How the objects are linked:
HR: h>TB, m>TJ, r>PR, x>LC, e>PP, b>JT, f>BP
FR: h>PJ, m>FL, r>GB, x>JH, e>NF, b>SJ, f>JN
HP: h>LG, m>ZM, r>JF, x>PH, e>JR, b>GZ, f>MQ
HF: h>BP, m>SR, r>JQ, x>GP, e>GL, b>HQ, f>TB
HT: h>FF, m>BR, r>GD, x>FT, e>GQ, b>RD, f>CF
TQ: h>PF, m>DL, r>NQ, x>QP, e>JM, b>PC, f>HH
JC: h>MQ, m>ZN, r>DG, x>GH, e>LF, b>JD, f>LG
FJ: h>DL, m>PF, r>SJ, x>RF, e>BB, b>GB, f>NS
HC: h>ZM, m>LG, r>MC, x>BZ, e>RZ, b>QC, f>ZN
QR: h>GQ, m>LC, r>JD, x>TJ, e>FF, b>DG, f>ZJ
DC: h>GH, m>QZ, r>NT, x>MQ, e>MJ, b>FH, f>PH
SN: h>BR, m>FF, r>QN, x>PP, e>LC, b>FZ, f>RR
GB: h>GL, m>RL, r>FR, x>RR, e>BP, b>FJ, f>PP
HZ: h>ZB, m>LH, r>SC, x>QH, e>NR, b>CR, f>BS
BL: h>CL, m>CJ, r>CF, x>LB, e>GZ, b>JR, f>GD
RF: h>HL, m>ZZ, r>RZ, x>FJ, e>MC, b>RR, f>FZ
GN: h>CF, m>RR, r>CL, x>RL, e>ZJ, b>ZZ, f>FF
PJ: h>FR, m>LB, r>GL, x>CJ, e>JQ, b>MP, f>NH
NT: h>DN, m>PM, r>DC, x>DM, e>HH, b>NC, f>JM
BD: h>CT, m>JD, r>LC, x>PR, e>QN, b>ZN, f>QC
TJ: h>NC, m>HR, r>JG, x>QR, e>CH, b>DN, f>FP
JF: h>FQ, m>HD, r>HP, x>JM, e>QP, b>CZ, f>DM
FF: h>HT, m>SN, r>BQ, x>CH, e>QR, b>ZQ, f>GN
TC: h>PR, m>FH, r>TB, x>CT, e>NH, b>QZ, f>JQ
MP: h>SJ, m>NQ, r>DL, x>BS, e>LZ, b>PJ, f>QH
DM: h>DG, m>DH, r>MQ, x>NT, e>RD, b>GQ, f>JF
BZ: h>LZ, m>FM, r>BB, x>HC, e>SJ, b>NF, f>ZD
JR: h>LT, m>BS, r>QP, x>NQ, e>HP, b>BL, f>LH
FQ: h>JF, m>MC, r>LG, x>JP, e>ZZ, b>ZJ, f>DG
JG: h>FH, m>PR, r>TJ, x>JD, e>CM, b>GH, f>LD
CJ: h>JH, m>BL, r>ZH, x>PJ, e>PB, b>BS, f>CR
RR: h>ZH, m>GN, r>JH, x>GB, e>QT, b>RF, f>SN
GQ: h>QR, m>DT, r>ZR, x>NC, e>HT, b>DM, f>CZ
QZ: h>ZD, m>DC, r>PM, x>NR, e>QH, b>TC, f>LZ
TM: h>GZ, m>QC, r>ZJ, x>LD, e>CL, b>LG, f>JD
NL: h>QH, m>CC, r>NS, x>ZB, e>ZD, b>JN, f>SJ
MJ: h>CC, m>QH, r>HH, x>LH, e>DC, b>SM, f>NQ
ZJ: h>CZ, m>QT, r>TM, x>FP, e>GN, b>FQ, f>QR
CF: h>GN, m>ZH, r>BL, x>PC, e>CZ, b>QP, f>HT
CZ: h>ZJ, m>GP, r>GZ, x>SR, e>CF, b>JF, f>GQ
BR: h>SN, m>HT, r>CR, x>TP, e>DT, b>SC, f>ZH
CL: h>BL, m>JH, r>GN, x>FL, e>TM, b>LT, f>BQ
SJ: h>MP, m>DQ, r>FJ, x>RZ, e>BZ, b>FR, f>NL
NR: h>ZN, m>MQ, r>DH, x>QZ, e>HZ, b>CT, f>ZM
LH: h>LF, m>HZ, r>RD, x>MJ, e>MQ, b>GD, f>JR
NS: h>BH, m>QJ, r>NL, x>FZ, e>JT, b>PP, f>FJ
PC: h>RL, m>GL, r>LB, x>CF, e>SR, b>TQ, f>FT
SC: h>FZ, m>RD, r>HZ, x>BH, e>DH, b>BR, f>HL
DT: h>LC, m>GQ, r>CT, x>TB, e>BR, b>DH, f>GP
PP: h>TP, m>CH, r>JN, x>SN, e>HR, b>NS, f>GB
FZ: h>SC, m>ZQ, r>ZB, x>NS, e>JB, b>SN, f>RF
ZD: h>QZ, m>GH, r>JT, x>ZN, e>NL, b>PR, f>BZ
HD: h>MC, m>JF, r>ZM, x>HQ, e>HL, b>GP, f>DH
FP: h>SR, m>BP, r>LD, x>ZJ, e>RL, b>JP, f>TJ
ZM: h>HC, m>HP, r>HD, x>LZ, e>BS, b>PB, f>NR
JQ: h>NF, m>DS, r>HF, x>PB, e>PJ, b>LZ, f>TC
GD: h>BQ, m>CR, r>HT, x>SM, e>ZR, b>LH, f>BL
CT: h>BD, m>ZR, r>DT, x>TC, e>CR, b>NR, f>PB
GH: h>DC, m>ZD, r>DN, x>JC, e>CC, b>JG, f>FM
LB: h>FL, m>PJ, r>PC, x>BL, e>DS, b>NQ, f>SM
TP: h>PP, m>FT, r>NH, x>BR, e>TB, b>BH, f>GL
RL: h>PC, m>GB, r>FL, x>GN, e>FP, b>PF, f>CH
ZZ: h>QP, m>RF, r>LT, x>PF, e>FQ, b>GN, f>ZQ
NF: h>JQ, m>LD, r>BP, x>QC, e>FR, b>BZ, f>PR
LT: h>JR, m>RZ, r>ZZ, x>DQ, e>LG, b>CL, f>LF
MQ: h>JC, m>NR, r>DM, x>DC, e>LH, b>ZR, f>HP
JD: h>ZR, m>BD, r>QR, x>JG, e>BQ, b>JC, f>TM
DL: h>FJ, m>TQ, r>MP, x>HL, e>HQ, b>GL, f>BH
CM: h>SM, m>JN, r>CH, x>BQ, e>JG, b>CC, f>FL
QP: h>ZZ, m>HL, r>JR, x>TQ, e>JF, b>CF, f>RD
FL: h>LB, m>FR, r>RL, x>CL, e>LD, b>DQ, f>CM
SR: h>FP, m>HF, r>DS, x>CZ, e>PC, b>JM, f>NC
JP: h>JM, m>BB, r>FM, x>FQ, e>PF, b>FP, f>DN
DS: h>LD, m>JQ, r>SR, x>GZ, e>LB, b>PH, f>FH
HH: h>QJ, m>BH, r>MJ, x>RD, e>NT, b>FT, f>TQ
NC: h>TJ, m>TB, r>FH, x>GQ, e>FT, b>NT, f>SR
BQ: h>GD, m>QN, r>FF, x>CM, e>JD, b>LF, f>CL
DG: h>DM, m>JB, r>JC, x>DN, e>ZQ, b>QR, f>FQ
SM: h>CM, m>NH, r>FT, x>GD, e>FH, b>MJ, f>LB
PB: h>QC, m>GZ, r>GP, x>JQ, e>CJ, b>ZM, f>CT
PH: h>FM, m>LZ, r>JM, x>HP, e>NQ, b>DS, f>DC
QJ: h>HH, m>NS, r>CC, x>ZQ, e>DN, b>CH, f>PF
MC: h>HD, m>FQ, r>HC, x>BB, e>RF, b>QT, f>JB
LF: h>LH, m>ZB, r>ZQ, x>CC, e>JC, b>BQ, f>LT
HL: h>RF, m>QP, r>BS, x>DL, e>HD, b>ZH, f>SC
JT: h>PM, m>DN, r>ZD, x>JB, e>NS, b>HR, f>BB
BS: h>RZ, m>JR, r>HL, x>MP, e>ZM, b>CJ, f>HZ
FH: h>JG, m>TC, r>NC, x>ZR, e>SM, b>DC, f>DS
DQ: h>NQ, m>SJ, r>PF, x>LT, e>FM, b>FL, f>CC
ZQ: h>RD, m>FZ, r>LF, x>QJ, e>DG, b>FF, f>ZZ
NH: h>JN, m>SM, r>TP, x>CR, e>TC, b>QH, f>PJ
DN: h>NT, m>JT, r>GH, x>DG, e>QJ, b>TJ, f>JP
ZH: h>RR, m>CF, r>CJ, x>GL, e>GP, b>HL, f>BR
RD: h>ZQ, m>SC, r>LH, x>HH, e>DM, b>HT, f>QP
FM: h>PH, m>BZ, r>JP, x>LG, e>DQ, b>LD, f>GH
LZ: h>BZ, m>PH, r>HQ, x>ZM, e>MP, b>JQ, f>QZ
BB: h>HQ, m>JP, r>BZ, x>MC, e>FJ, b>BP, f>JT
BP: h>HF, m>FP, r>NF, x>QT, e>GB, b>BB, f>HR
PF: h>TQ, m>FJ, r>DQ, x>ZZ, e>JP, b>RL, f>QJ
LD: h>DS, m>NF, r>FP, x>TM, e>FL, b>FM, f>JG
GL: h>GB, m>PC, r>PJ, x>ZH, e>HF, b>DL, f>TP
QN: h>CR, m>BQ, r>SN, x>JN, e>BD, b>ZB, f>JH
ZB: h>HZ, m>LF, r>FZ, x>NL, e>ZN, b>QN, f>RZ
BH: h>NS, m>HH, r>QH, x>SC, e>PM, b>TP, f>DL
LG: h>HP, m>HC, r>FQ, x>FM, e>LT, b>TM, f>JC
PR: h>TC, m>JG, r>HR, x>BD, e>JN, b>ZD, f>NF
LC: h>DT, m>QR, r>BD, x>HR, e>SN, b>JB, f>QT
JH: h>CJ, m>CL, r>RR, x>FR, e>QC, b>RZ, f>QN
ZN: h>NR, m>JC, r>JB, x>ZD, e>ZB, b>BD, f>HC
JB: h>DH, m>DG, r>ZN, x>JT, e>FZ, b>LC, f>MC
QC: h>PB, m>TM, r>QT, x>NF, e>JH, b>HC, f>BD
TB: h>HR, m>NC, r>TC, x>DT, e>TP, b>PM, f>HF
NQ: h>DQ, m>MP, r>TQ, x>JR, e>PH, b>LB, f>MJ
CC: h>MJ, m>NL, r>QJ, x>LF, e>GH, b>CM, f>DQ
RZ: h>BS, m>LT, r>RF, x>SJ, e>HC, b>JH, f>ZB
JN: h>NH, m>CM, r>PP, x>QN, e>PR, b>NL, f>FR
QH: h>NL, m>MJ, r>BH, x>HZ, e>QZ, b>NH, f>MP
JM: h>JP, m>HQ, r>PH, x>JF, e>TQ, b>SR, f>NT
HQ: h>BB, m>JM, r>LZ, x>HD, e>DL, b>HF, f>PM
GP: h>QT, m>CZ, r>PB, x>HF, e>ZH, b>HD, f>DT
GZ: h>TM, m>PB, r>CZ, x>DS, e>BL, b>HP, f>ZR
ZR: h>JD, m>CT, r>GQ, x>FH, e>GD, b>MQ, f>GZ
DH: h>JB, m>DM, r>NR, x>PM, e>SC, b>DT, f>HD
CH: h>FT, m>PP, r>CM, x>FF, e>TJ, b>QJ, f>RL
CR: h>QN, m>GD, r>BR, x>NH, e>CT, b>HZ, f>CJ
FT: h>CH, m>TP, r>SM, x>HT, e>NC, b>HH, f>PC
QT: h>GP, m>ZJ, r>QC, x>BP, e>RR, b>MC, f>LC
PM: h>JT, m>NT, r>QZ, x>DH, e>BH, b>TB, f>HQ

The rows follow the links: the fewer symbols apart two objects are, the more alike their rows tend to be.

Each row is also shifted at random along 7 hidden directions that mean nothing.

Some objects, each with a row of numbers:
SC: -100 48 85 67 6 -104 -83 42 -57 99 91 49 10 155 26 -115 45 -150 49 -43 2 -65 -71 -9 -76 16 12 -45 43 21 -9 27 57 6 45 -22 101 -41 24 -61 -38 -19 125 -37 -15 -38 -57 -81 113 40 39 -39 113 -19 45 65 -71 89 65 -61 35 28 -42
TJ: 193 -49 -34 0 -28 122 73 6 41 -13 77 55 91 -23 25 73 6 137 -72 -26 -140 83 -40 -142 -19 43 -160 14 -28 -124 8 18 33 -10 -35 -26 20 38 9 -21 127 -55 -18 27 -16 15 57 -10 32 55 51 -17 -54 33 65 -38 79 0 -61 -12 77 -96 16
LF: 52 107 26 -23 28 -171 -38 70 61 54 -61 -120 -68 54 -105 -58 -80 -286 148 -31 20 -3 7 103 -13 -4 187 -9 52 93 8 76 -45 -83 34 29 12 28 -22 -8 -139 46 2 64 73 -54 -83 -65 -92 -145 -96 -19 121 -43 -109 49 44 61 -1 -96 6 80 33
PF: -134 -30 -92 -14 -13 23 -1 -16 -8 -13 -22 -7 76 -5 -24 -41 -33 92 -102 -12 -44 11 28 7 -16 49 3 12 70 -31 -37 -59 -58 -14 -59 -19 78 9 50 -15 -12 7 -213 51 95 61 28 42 27 -28 54 99 -20 82 76 -96 99 -13 9 -14 15 -50 79
NC: 142 -25 72 -3 -13 47 40 2 27 -21 -13 54 22 -67 -31 17 11 111 -29 18 37 9 30 -55 122 -36 -105 -12 -43 -14 48 23 -2 24 55 -22 -70 -22 -93 91 158 -11 127 -42 -54 -44 -8 4 -21 44 3 -112 -13 4 8 104 -40 -77 10 94 -1 -67 -4
QC: 65 -24 -55 -87 57 67 47 -34 49 -35 -65 -5 -140 -207 -33 126 -86 86 38 63 7 -8 82 80 50 -42 29 21 -82 71 -12 -13 -33 53 18 57 -164 68 -157 12 0 25 -10 12 -85 4 0 -4 -135 -120 -31 -9 -54 3 -163 29 16 -82 -70 67 29 108 63
JG: 273 -5 -108 -20 -76 16 110 52 93 -166 -66 46 57 6 17 145 -7 148 -73 -14 -51 128 59 -101 28 22 -73 93 23 -78 40 5 -64 -33 -70 -31 32 -50 66 104 243 -63 -200 -93 42 -37 71 66 -80 121 -66 115 -117 37 15 -71 139 -250 1 77 -37 -119 -24
GB: 101 -52 -49 -37 24 135 31 -47 -2 58 112 46 128 13 79 -18 117 99 -78 -33 -84 -2 -25 -67 -83 -23 -80 64 -25 -104 16 -19 43 6 -66 -59 73 -26 74 -44 111 13 -70 -30 -10 33 47 35 73 129 82 87 -47 22 124 -168 -6 -41 49 -38 56 -66 7
DM: 304 -20 1 -17 1 -55 14 -48 -34 -23 11 9 -37 -68 -21 -20 -92 72 -19 42 85 -22 4 66 84 4 32 -46 -25 -16 8 -5 -31 4 26 -23 -17 -41 -63 35 -61 32 47 60 -1 -25 4 8 25 -30 1 -44 45 -44 11 23 -63 112 -4 29 -86 -70 21
QZ: -324 2 -1 -34 20 24 4 104 -119 107 182 42 45 96 93 -58 144 -115 22 -41 -16 39 -7 -79 14 -95 -69 -34 -35 -46 -103 74 21 1 46 -167 -33 -44 -15 35 83 29 1 -132 -39 63 37 -21 68 156 50 -2 48 -14 -14 -57 -153 -115 20 -8 11 -61 -90
JT: 122 16 -53 -13 -3 10 53 153 -8 96 104 -29 58 12 60 -48 115 -124 7 -72 -109 35 17 -45 -8 -107 0 25 17 19 -58 4 -16 -89 -46 -99 -22 -28 -49 50 63 11 -146 -57 30 6 -11 -51 8 31 82 74 21 41 -95 -68 61 -185 -16 -50 8 -16 27
QN: -106 60 -16 15 -5 -68 16 49 42 -8 12 -15 -2 71 4 7 34 -118 52 -54 -36 -19 -9 -36 -78 -17 14 35 17 33 -3 12 4 -14 -29 15 58 -8 58 -11 -9 -2 -63 -52 -16 -28 -2 9 -53 58 -31 66 32 -10 -22 -47 47 -33 10 -49 42 53 -9
SR: 85 31 47 95 -65 -68 -50 30 22 -45 -17 2 124 67 8 25 58 -13 -30 -2 11 15 -45 -79 56 47 43 33 57 0 71 2 54 -42 -58 15 65 -64 115 51 118 -114 3 -41 74 -41 -24 -5 57 92 -30 -26 28 -22 48 31 36 -27 20 94 -68 -46 -62
DH: 422 -52 160 71 -80 10 0 -92 34 -135 -162 46 -139 -84 -71 107 -157 120 -29 86 84 -55 -5 42 80 105 -53 -75 -25 29 99 37 -8 80 99 141 -80 5 -114 7 78 -23 233 31 -3 -91 1 -7 -17 -77 -43 -115 -64 20 8 161 -39 82 1 108 -93 65 -24
MC: -156 1 -12 146 -23 44 -63 60 -48 -33 51 38 -1 80 1 48 10 -86 43 13 -153 -72 -56 -42 -95 35 -37 -67 98 50 -35 26 51 -48 -69 135 19 49 -9 -70 -18 -172 -26 76 9 1 26 -53 37 -38 94 -4 45 31 -54 55 133 35 -79 -48 162 104 16
GD: 202 70 -34 -69 20 -187 34 98 19 31 34 -37 74 61 1 -37 41 -94 67 -14 -2 43 15 -31 50 -45 85 51 15 32 10 -3 -63 -53 -22 -149 49 -21 81 64 -18 56 -145 -75 -45 40 -90 2 -40 37 -121 82 38 -74 -11 -44 6 -60 42 6 -38 -61 -72
ZZ: 7 -11 12 44 -57 -4 -13 36 14 -15 83 17 102 158 -16 -60 22 -95 15 -32 32 -75 -82 -32 -47 -31 -15 59 82 -69 29 82 98 -4 13 23 108 22 125 29 148 -30 -6 -132 46 -21 8 23 86 55 23 4 -5 -3 117 -41 -68 -43 50 9 -17 -73 34
NL: -69 75 86 38 -17 -147 -54 87 21 -13 -47 -60 -18 153 2 -50 40 -234 53 -103 2 -4 -8 15 -73 -4 97 23 99 39 77 56 -42 -49 -2 25 97 -55 79 -7 85 30 -54 -83 98 -68 -16 16 -51 40 -42 33 58 -8 -12 14 27 -51 58 -5 -73 25 -27
HL: 31 -16 21 35 0 3 -45 -25 -58 33 58 16 61 106 50 -66 22 -16 -64 13 -1 -45 -56 19 -76 51 -12 -9 20 -1 -25 -31 47 7 1 7 96 -22 64 -82 -120 10 12 16 16 45 16 21 105 25 -3 31 -4 -7 80 -27 -65 119 49 -39 -22 -9 -54
JC: 17 26 -79 10 -13 -44 43 52 8 -26 76 -29 -52 59 -12 26 -42 -45 68 -40 -66 25 -27 -12 0 49 9 -30 61 -10 -42 55 -22 -51 -35 -13 -24 14 -37 -50 -72 -19 -50 59 -6 7 34 -3 -73 -97 -44 27 47 -24 -78 21 84 -8 -52 -69 70 29 27
DT: 599 -58 71 -105 52 21 43 -33 23 27 51 19 -81 -120 28 39 -63 141 -4 24 55 4 16 43 108 -32 -49 12 -118 -36 44 -16 16 5 70 -58 -123 2 -141 -7 33 95 182 -27 -72 17 -26 21 -22 15 -51 -74 -14 -52 -31 9 -79 32 13 52 -47 -23 -33
ZH: 11 43 6 -2 61 2 -41 18 -26 132 75 3 -14 -44 -5 -72 56 -74 100 -9 -25 -76 -33 16 -14 -37 37 -28 3 71 -23 -8 41 10 20 0 -45 28 -24 -30 -178 -19 105 25 -53 76 -93 -100 25 -17 11 -51 59 -12 -48 77 -54 125 -12 -27 102 130 -29
CT: -83 63 -37 17 -21 -160 -25 21 -2 -20 -16 16 -31 19 33 27 19 -73 35 34 0 -5 -10 10 -52 54 99 -9 16 98 -29 -78 -47 -75 -40 -8 14 -68 26 -34 -117 -55 -69 72 27 -22 -45 -24 -8 22 -60 94 83 -37 -82 19 126 28 -48 -21 18 1 -87
DQ: -94 -45 64 62 -28 65 -31 -73 19 -25 -56 -27 -56 51 -21 35 -89 30 -8 19 -73 -1 -63 -21 -33 105 -33 -12 32 -75 30 89 76 10 30 134 16 32 23 -91 46 -48 72 47 34 8 81 44 -22 -39 -31 -52 -46 12 34 18 -21 81 -2 -29 23 39 29
FL: -229 -22 -39 -26 64 79 36 42 16 94 106 -36 56 31 40 -15 60 -44 47 -73 -16 12 8 -55 0 -53 22 70 -22 -59 -21 6 68 0 -15 -75 19 12 60 22 33 36 -84 -36 -2 34 6 -10 -11 24 25 38 -29 -21 46 -119 -42 -47 17 -51 47 -23 -28
LZ: -10 -94 57 0 12 81 1 -42 -37 -6 38 35 -86 -49 37 11 6 91 -39 60 93 14 5 9 54 -26 -58 18 -70 -88 -19 44 80 45 72 -42 -37 -14 -30 9 60 36 140 -44 -15 -19 82 69 30 53 -10 -43 -90 -13 38 -8 -176 -5 46 50 -107 0 -50
FZ: 171 -46 101 10 -55 136 -16 -101 33 -6 28 64 -95 23 -46 22 -96 86 1 -34 -30 -65 -42 -9 -50 -4 -138 -64 -28 -70 34 76 89 108 103 117 -8 40 -96 -84 59 13 229 3 -53 -36 44 -4 18 -28 77 -104 -49 23 84 64 -91 126 2 -54 47 29 25
RR: -42 -35 -78 -59 14 49 8 -92 39 -84 -101 71 34 -61 -24 17 5 126 -117 7 37 -37 103 67 -25 -28 -13 98 -13 47 -45 -103 -60 90 -43 47 3 8 27 19 48 27 -180 -23 -20 12 33 36 -27 15 56 139 -44 65 43 -61 57 -121 11 41 -17 -41 98
DG: 94 -36 -54 30 -46 58 65 43 -23 -22 64 70 37 35 21 17 -19 53 -26 -17 -55 -26 -5 -37 38 -26 -112 -21 16 -41 -22 48 -14 -22 -33 4 -12 13 -33 80 111 -77 -81 3 -30 -8 45 -2 46 3 57 1 -3 36 -7 20 103 -108 -53 -15 58 -59 67
QT: 312 -75 -1 52 -57 80 3 -19 33 -40 123 116 64 76 105 97 50 92 -74 -53 -109 -14 -97 -90 -112 51 -110 59 35 -153 40 -1 97 -4 -47 0 81 16 115 -94 132 -72 29 -66 31 -28 64 72 75 110 2 43 -41 0 108 -93 3 31 -6 47 30 -85 -35

From each start, follow one symbol. Which object do you reach?
Answers are names.
---
-160 40 21 131 3 18 3 -11 -20 1 84 75 94 121 -11 -16 36 3 42 -6 -35 -98 -88 -101 -22 28 -51 -6 48 -29 20 1 97 4 5 56 93 29 132 39 120 -130 65 -64 -16 17 -45 -43 107 79 0 -38 -11 -22 126 60 3 -9 18 72 76 0 -9
f	HT
---
4 -29 -27 -8 -36 34 55 15 -57 -82 -30 77 -90 3 55 52 -30 85 10 26 -35 10 28 -24 44 -17 -103 -63 -56 5 -70 27 -47 56 37 -8 -67 -31 -75 61 126 -40 17 -61 -87 4 59 -42 -5 18 3 -24 -23 20 -67 86 1 -109 -33 70 -9 12 -20
x	QZ
---
53 67 -83 -36 71 -91 65 130 -16 105 82 -28 99 -18 -5 -134 60 -109 100 -6 -20 -3 25 -57 77 -103 26 -10 -38 76 -53 -63 -45 -46 -24 -116 -5 -21 -21 106 -82 16 -137 -9 -84 86 -116 -82 14 3 24 23 35 -11 -93 -9 77 -93 -7 -67 61 1 23
e	GQ
---
-240 68 55 -20 33 -81 25 49 5 8 -77 -56 -21 -29 -67 -60 -17 -124 115 -22 55 13 21 33 76 -46 103 -12 -18 109 26 21 -48 2 35 -24 -45 -3 -39 111 -55 35 23 -14 -27 -41 -82 -26 -65 -43 -70 -64 63 6 -85 83 9 -20 29 15 -33 35 -41
h	CM
---
202 36 27 143 -32 -38 -26 10 -80 -70 9 -31 -95 49 70 45 -39 -8 39 72 -109 -10 -116 -37 -78 168 30 -36 30 37 -2 62 64 -79 -34 94 47 -21 48 -145 -150 -153 43 127 43 -11 33 -2 35 -74 -76 -5 6 -64 -35 53 99 165 -61 -22 33 111 -81
f	NR
---
119 -54 47 -53 -5 111 9 -36 -43 72 193 15 -105 28 87 31 -14 -30 27 -62 -36 -4 -15 3 12 -54 -102 -46 -35 -102 -23 96 92 17 79 -49 -74 52 -98 -51 52 75 218 -66 -86 -11 49 23 -41 -2 39 -63 7 -32 -8 -6 -165 17 -49 -63 35 -13 -11
b	BD
---
115 -23 -5 -140 13 24 35 0 17 -31 -26 -16 -44 -12 1 -19 -25 -19 13 -60 89 42 102 94 39 -109 -21 20 -44 28 -9 10 -33 72 40 -19 -53 6 -31 79 84 148 -50 -151 -41 -26 14 39 -97 6 -18 57 -43 4 -25 -31 -79 -115 47 18 -94 -48 62
f	RZ
---
-193 -64 -202 -35 22 110 66 86 -40 15 124 42 45 13 63 -10 16 10 13 -15 -105 37 29 -42 32 -73 -43 -4 -24 -1 -105 -18 -17 -14 -77 -56 -71 65 -34 90 16 -42 -204 -20 -93 94 59 17 4 4 44 89 -63 37 -83 -57 75 -194 -83 -21 96 14 58
h	HP
---
-157 -2 -20 -8 29 59 12 -56 11 -6 39 18 66 10 30 -9 2 91 -50 7 -32 11 -18 -79 -27 52 -35 -10 17 -94 -29 5 46 6 -10 -46 76 -20 139 -39 -11 -31 -27 -28 1 69 31 50 55 89 -71 33 -74 -34 137 -40 -56 73 39 -10 -10 -42 -62
b	NQ
---
335 -34 -107 -83 26 82 57 9 5 25 120 -28 24 44 78 -22 -28 49 30 -18 -36 62 -22 3 8 -15 -35 31 -51 -112 -28 16 14 -19 -25 -67 48 41 79 -48 1 56 -101 -20 -47 86 85 67 -3 -31 -52 71 -74 -62 38 -109 -53 -3 16 -53 47 -42 25
r	ZZ
---
335 -33 49 26 7 22 39 19 -9 21 19 -41 -94 -70 38 65 20 27 59 16 -98 68 -31 -96 5 51 -28 -40 -29 -27 58 56 42 -62 -2 -22 -68 -30 -73 -76 -12 -58 134 75 -10 -3 -10 -11 -40 -4 -44 -88 0 -43 -61 59 32 58 -33 -6 35 75 -113
b	QZ
---
-15 -4 24 -30 14 115 50 -63 29 -9 6 -42 -42 -55 -16 70 -73 75 18 -28 -39 47 -54 -43 31 21 -86 -11 -42 -57 25 81 21 25 60 44 -17 44 -42 -48 35 48 134 18 -84 -7 60 6 -68 -23 -2 -60 -64 4 67 49 -36 69 6 -24 69 -10 39
x	BQ
---
415 27 31 -43 13 -14 116 115 85 -4 -31 -35 87 -7 -23 3 10 -12 42 -49 13 33 44 -44 98 -59 29 93 -12 -4 105 -14 -86 -35 8 -62 3 -30 -9 136 188 69 -121 -98 -18 -20 -55 -28 -56 29 -58 -6 -45 37 -3 -35 81 -162 58 77 -60 -80 85
b	QJ
---
-174 -11 48 -33 -40 57 18 55 18 -74 -79 53 -52 6 -21 40 19 -17 -7 -13 46 28 99 -4 45 -80 -50 7 -15 -22 32 29 -30 27 55 28 -83 -23 -72 108 233 29 0 -127 -2 -76 51 29 -72 38 53 0 -51 64 -35 29 -21 -231 -12 71 -67 -29 57
r	JT
---
-103 1 60 11 -38 -32 15 -54 87 -163 -233 -30 -37 40 -98 74 -115 2 -34 23 33 6 27 20 -8 90 57 -18 86 5 85 41 -85 -2 14 146 60 8 25 22 94 -2 -34 22 84 -89 52 59 -62 -78 -85 -5 -9 57 19 71 110 13 21 29 -41 -5 53
r	QJ
---
22 -1 -65 -23 49 -36 29 84 -66 60 86 -33 63 44 28 -112 41 -93 85 35 4 0 -7 -9 44 -16 55 10 -28 7 -65 7 12 -54 7 -82 6 -10 55 -6 -70 49 -85 -51 -36 67 -25 -11 31 -15 -65 48 -8 -58 -12 -29 -58 -39 -7 -26 -5 23 -25
r	QP
---
215 31 109 95 -48 -47 -20 -47 -13 -115 -85 31 58 107 16 21 54 43 -92 -13 23 -44 -40 -51 -74 107 1 37 72 -12 159 -13 82 7 -1 59 139 -78 165 -12 143 -36 19 -83 100 -97 2 21 68 137 -68 -6 -68 -5 142 -6 42 12 91 139 -118 -46 -84
e	HF
